Here is a tiny trained network, its code and every weight. The questions are about switching its units off for an input and a class, where a switched-off unit gives its printed mean instead of its output.

import numpy as np


def w(rows, s, z=0):
    codes = np.array(rows[::2]) - 128.0
    scale = np.full(codes.shape[1], s)
    scale[-1] = z or s
    return codes * scale


def f(y):
    return y / 2 * (1 + np.tanh(0.7978845608 * (y + 0.044715 * y**3)))


def log_softmax(a):
    a = a - a.max(-1, keepdims=True)
    return a - np.log(np.exp(a).sum(-1, keepdims=True))


def net(x, mask):
    res = np.array(x, float).reshape(1, 5) / 4 @ E
    y = f(res @ A[0][:, :-1].T + A[0][:, -1])
    res = res + np.where(mask, y, B[0][:, -1]) @ B[0][:, :-1]
    return log_softmax(res[-1] @ U[:, :-1].T + U[:, -1])


A, B = {}, {}
E = w([
[163,204,79,9,35,171,100,201],'x0',
[65,156,105,188,108,31,116,200],'x1',
[213,78,75,202,52,143,121,179],'x2',
[125,86,207,121,164,154,2,197],'x3',
[188,172,122,112,224,47,158,158],'x4',
],0.0096)
A[0] = w([
[57,84,131,118,56,149,142,141,17],'neuron 1',
[38,181,161,108,159,133,128,125,109],'neuron 2',
[233,51,126,225,89,73,121,150,77],'neuron 3',
[189,52,160,105,169,153,167,69,66],'neuron 4',
[191,145,180,114,136,62,157,146,73],'neuron 5',
[208,109,121,76,199,151,146,111,120],'neuron 6',
[107,110,150,142,139,102,55,187,77],'neuron 7',
[163,150,98,100,198,47,128,165,220],'neuron 8',
[10,181,214,86,133,83,140,88,56],'neuron 9',
[86,182,73,161,82,59,178,108,78],'neuron 10',
[150,151,108,174,65,88,191,96,43],'neuron 11',
[46,143,164,95,187,99,128,95,48],'neuron 12',
[118,127,51,125,140,136,171,72,4],'neuron 13',
[2,195,120,245,118,52,111,248,9],'neuron 14',
[151,167,89,115,180,83,98,111,14],'neuron 15',
[95,105,149,200,162,115,142,64,48],'neuron 16',
[148,112,161,129,124,106,32,125,113],'neuron 17',
[108,60,149,134,181,111,37,220,82],'neuron 18',
[60,45,121,215,178,96,108,96,12],'neuron 19',
[67,112,135,133,84,183,122,79,87],'neuron 20',
[107,99,128,226,156,106,148,111,67],'neuron 21',
[230,108,150,93,179,51,163,174,95],'neuron 22',
[166,117,136,200,84,150,149,206,109],'neuron 23',
[2,67,109,139,82,173,121,120,76],'neuron 24',
[122,193,81,69,68,112,84,170,9],'neuron 25',
[89,139,80,154,89,66,175,97,85],'neuron 26',
],0.0099,0.0024)
B[0] = w([
[101,134,142,154,110,67,92,156,165],'neuron 1',
[138,77,94,98,120,126,172,142,174],'neuron 2',
[136,61,65,54,158,111,171,163,227],'neuron 3',
[149,171,96,164,112,190,86,136,179],'neuron 4',
[82,121,118,160,96,79,104,127,157],'neuron 5',
[119,107,107,163,119,153,111,112,177],'neuron 6',
[179,136,167,111,135,126,139,76,191],'neuron 7',
[89,130,103,175,95,111,110,117,201],'neuron 8',
[154,49,87,80,119,115,163,153,197],'neuron 9',
[166,131,169,119,128,151,118,83,202],'neuron 10',
[166,120,147,94,117,94,139,89,188],'neuron 11',
[151,106,76,97,136,126,157,149,182],'neuron 12',
[154,134,172,93,140,104,114,69,168],'neuron 13',
[134,88,118,178,143,251,74,106,254],'neuron 14',
[132,107,130,146,99,96,91,127,150],'neuron 15',
[123,191,131,102,133,124,119,168,197],'neuron 16',
[164,131,176,137,141,100,171,93,180],'neuron 17',
[143,142,192,98,122,104,154,59,225],'neuron 18',
[123,205,133,93,148,116,102,171,220],'neuron 19',
[98,108,99,139,62,111,99,114,173],'neuron 20',
[96,199,126,93,137,145,98,171,201],'neuron 21',
[77,113,135,157,90,96,72,128,188],'neuron 22',
[122,89,86,119,176,96,195,133,197],'neuron 23',
[119,111,139,183,60,64,84,146,190],'neuron 24',
[112,240,96,71,151,139,118,168,216],'neuron 25',
[150,131,165,124,127,130,131,82,189],'neuron 26',
],0.011,0.013)
U = w([
[115,237,119,73,143,127,118,203,55],'0',
[142,35,71,73,136,102,180,176,98],'1',
[160,135,207,101,121,98,142,24,82],'2',
[53,107,115,205,70,43,93,134,100],'3',
[130,109,104,158,119,252,94,104,214],'4',
[91,118,118,146,124,160,163,121,255],'5',
],0.014,0.0078)

Each question gives the input, the list of numbers given to net, and the class t.
The units are the neurons (one row each of A and B). Each row of codes is followed by its name. A weight is (code - 128) times the scale printed after its matrix; where a second scale follows, it is the last column's (A, B and U).
mask holds one flag per neuron, in row order. A switched-off neuron (its flag False) gives its mean, the last column of its row in B, instead of its output. The means were averaged over made-up inputs and are rounded, as every weight is.
A unit's drop is (log p(t) with every unit on - log p(t) with that unit switched off) / (log p(t) with every unit on - log p(t) with every unit switched off).
The circuit of an input: a set's keep is (log p(t) with only the set's units on - log p(t) with every unit switched off) / (log p(t) with every unit on - log p(t) with every unit switched off). Starting from the 12 units with the biggest drops (on a tie, the unit counted first), units are removed one at a time, each time the one whose removal leaves the highest keep (on an exact tie, the one counted first), for as long as the keep stays at least 0.8.
units of the circuit, in order: the units of the circuit, biggest drop first
most important unit: the unit with the biggest drop
top k neurons: the k neurons with the biggest drops, biggest first
drop of u: that unit's drop, to one decimal
input [-6,-4,-7,-5,-6], class 1: units of the circuit, in order => [neuron 9]
input [1,5,-5,-6,0], class 2: top 3 neurons => [neuron 10; neuron 3; neuron 26]
input [-6,-7,4,8,-4], class 2: top 3 neurons => [neuron 18; neuron 14; neuron 17]
input [3,1,6,-7,-5], class 2: top 3 neurons => [neuron 10; neuron 26; neuron 11]
input [-8,0,6,2,-5], class 0: top 2 neurons => [neuron 19; neuron 21]
input [-5,4,-2,2,7], class 3: top 4 neurons => [neuron 8; neuron 22; neuron 25; neuron 5]
input [-8,-7,4,2,-4], class 0: top 2 neurons => [neuron 19; neuron 14]
input [-8,3,0,-8,-6], class 0: top 4 neurons => [neuron 21; neuron 19; neuron 16; neuron 18]
input [7,-6,8,-1,-2], class 1: top 4 neurons => [neuron 23; neuron 19; neuron 21; neuron 16]
input [1,-2,-7,-7,-5], class 1: top 2 neurons => [neuron 9; neuron 18]
input [-1,8,-3,-4,-7], class 4: top 2 neurons => [neuron 14; neuron 10]
input [7,-8,-8,-1,-4], class 1: units of the circuit, in order => [neuron 9; neuron 2]
input [-7,8,8,-2,7], class 1: top 2 neurons => [neuron 3; neuron 23]
input [-1,8,-2,-4,5], class 4: units of the circuit, in order => [neuron 14]
input [5,-7,2,3,6], class 4: top 2 neurons => [neuron 6; neuron 24]
input [4,2,6,-1,-7], class 3: top 3 neurons => [neuron 24; neuron 1; neuron 9]
input [4,-2,-8,7,-8], class 1: top 2 neurons => [neuron 9; neuron 2]
input [5,-6,6,-3,-7], class 3: units of the circuit, in order => [neuron 14; neuron 1; neuron 20]
input [1,-2,-5,5,-7], class 3: top 2 neurons => [neuron 24; neuron 3]
input [-7,1,-6,-7,2], class 0: most important unit => neuron 16
input [0,2,-2,5,5], class 2: drop of neuron 24 => 0.2
input [-5,1,-5,1,1], class 0: drop of neuron 16 => 0.7
input [3,8,7,-8,3], class 2: drop of neuron 13 => 0.2
input [-1,8,6,-2,-2], class 4: drop of neuron 14 => 2.4
